Each row has a name. Each question is about the rows just above it.

P: [113 151 127 166 139 128  67 134 141 149 138 124 131 141 140 112 141 100
 193 122 131 165 128 165 150 152 143 165 150 133 109 229 114 134 131 122
 133 157 129 119 122]
G: [130 102 170 220 182  85 132 162 124 170 139 121 118 130 105  80 118 105
 161 111 172 140 135 143 144 164 158 139 155 143 123 161 134 120 121 111
 101 119 123 111 127]
A: [106 141 137 111 113 139 146 237 141  80 129 119 141 117 138 123 122 108
 158 145 144 157 128 165 151 119  45  99  96 222 130  85 122 127 152 150
  93 209 134 134 126]
T: [113 151 127 127 139 128  67 134 141 149 138 124 131 141 140 112 141 100
 120 122 131 165 128 165 150 152  89 126 137 103 139 126 115  93  90 118
 211 132 132 111 109]
M: [113 151 127 127 138 128  67 134 141 149 138 124 131 141 140 112 141 100
 120 122 131 165 128 165 150 152 143 165  94 133 109 229 114 134 131 122
 133 157 129 119 122]
S: [149 137 164 166 175 115  52  91 162  76 131 110 124 131 120 124 138  98
 193 109 144 157 129 165 114 150  95 237 150 109 147 102 136 129 122 115
  81  80 129 114 146]
L: [158 113 114 148 138 128  68  27 120 148  97 132 135 122 133 124 131  98
 117 155 209 118 153 130 112 142  95 133 122 141  93 176 115 140 163 111
  49 112 129 117 134]
Go on from [138  98 193] to the end of its row.  [109 144 157 129 165 114 150  95 237 150 109 147 102 136 129 122 115  81
  80 129 114 146]
The rest of the row after [122 108 158 145]:  [144 157 128 165 151 119  45  99  96 222 130  85 122 127 152 150  93 209
 134 134 126]
Move every entry of [139 121 118 130] by +1 step of 1.  [140 122 119 131]
Shift each entry of [136] by -1 times 1:  [135]
The rest of the row after [144 157 128 165]:  [151 119  45  99  96 222 130  85 122 127 152 150  93 209 134 134 126]
Go on from [127 127 139] to the end of its row.  [128  67 134 141 149 138 124 131 141 140 112 141 100 120 122 131 165 128
 165 150 152  89 126 137 103 139 126 115  93  90 118 211 132 132 111 109]
Go on from [138 128  67] to the end of its row.  [134 141 149 138 124 131 141 140 112 141 100 120 122 131 165 128 165 150
 152 143 165  94 133 109 229 114 134 131 122 133 157 129 119 122]

Z: [131 137 107 134 126 127 117 115 118 147]
N: [ 82  35 122 169  97  74 112 106  45 183]
K: [108 111  95 136 130  77 120 134  91 166]
W: [169 148  88 155 115 140 117 145 136 108]
X: [115 111  95 137 118 123 118 126 107 170]
Shift each entry of [115 140 117] by +1 times 1:  [116 141 118]
Move every entry of [ 97  74 112] by +1 step of 1.  [ 98  75 113]
Go on from [111  95 136] to the end of its row.  [130  77 120 134  91 166]
Go on from [111  95 137] to the end of its row.  [118 123 118 126 107 170]
Shift each entry of [118 123 118 126] by +1 times 1:  [119 124 119 127]

C: [118 123 152 190 146]
V: [129 133 109  80 112]
D: [183 133 110 208 250]
Q: [155 170 213 156 209]
Go on from [133 109] to the end of its row.  [ 80 112]
The rest of the row after [110 208]:  [250]
Move every entry of [118] by +1 step of 1.  [119]

B: [ 90 137  96  95 116 131 108  82 196 189 111 198  98 108 105 189 190 190
 128 189  91]
H: [185 118 175 196 174 120 144 194  67 209  62  76 172 153 171  78  82  77
 119  80 190]
E: [ 68 174  79  45  77 169 124  58 233 209  63 220  81  87  91 206 202 205
 150 213  65]
R: [146 105 143 174 167 102 116 148 112 124 176 127 142 142 144 127 132 127
 112 122 154]
J: [ 82 173  89  68  90 169 143  76 201 177  80 196  91  98  96 174 170 174
 159 182  91]
Y: [119  89 120 169 171  82  99 115 135 148 180 161 120 139 122 154 161 155
 108 144 137]
U: [102 188 106  78  90 189 171 103 172 144  82 163 107 104 108 138 132 137
 172 151 115]
F: [127  80 127 160 167  72  66 119 156 178 174 169 127 132 137 184 193 185
  81 172 117]
[82] with -1 step of 1 on every entry:  [81]
Go on from [209  63] to the end of its row.  [220  81  87  91 206 202 205 150 213  65]

sugu: [ 16 107  19 120  13 142]
ruko: [197 231 185 230 125   7]
Pase: [ 96  30  16  70 157 219]
rete: [230 112  15 240  32  81]
Shift each entry of [96 30] by +1 times 1:  [97 31]
[230 125] with -1 step of 1 on every entry:  [229 124]
Move every entry of [230 112  15] by -1 step of 1.  [229 111  14]
Move every entry of [ 19 120  13] by -1 step of 1.  [ 18 119  12]
Shift each entry of [120] by -1 times 1:  [119]
Move every entry of [107  19 120  13] by -1 step of 1.  [106  18 119  12]

nuda: [149 129 112 121 109 118  34 136 117 101 122 116]
sofuf: [122 122 133 120 131 125  69 115 135 163 127 133]
nuz: [149 124 168 137 143 145  19 122 115 114 133 129]
ruma: [122 129 113 121 127 127 130 123 141 124 125 134]
kapif: [106 127 114 104 118 116  61 147 113 166 134 131]
Rud: [124 135 176  94 135 151 138 110 125  81 130 128]
Zore: [130 127 130 116 159 127  59 132 156 157 122 142]
zorep: [105 134 118 123 124 141 155 127 117 125 111 122]
Moro: [105 134 118 123 124 141 111 145 131 122 124 128]
dobor: [122 125 108 146 127 127 130 109 147 119 142 125]
boluk: [119 149 112 134 152 142 215 128 122 156 118 136]
The rest of the row after [129 112 121]:  [109 118  34 136 117 101 122 116]
Go on from [127 114 104 118 116] to the end of its row.  [ 61 147 113 166 134 131]

Mose: [ 50 158 170 144]
Tudet: [ 99 167 185  62]
tovo: [ 50 157 170 144]
gul: [162 182 185 144]
pudoz: [ 12 149 169 244]
Shift each entry of [12] by -1 times 1:  [11]
After [ 50 157], its row goes on with  [170 144]
Go on from [ 12 149 169] to the end of its row.  [244]
Shift each entry of [ 12 149] by +1 times 1:  [ 13 150]
Move every entry of [169] by +1 step of 1.  [170]
After [ 50 158], its row goes on with  [170 144]
Go on from [162 182 185] to the end of its row.  [144]

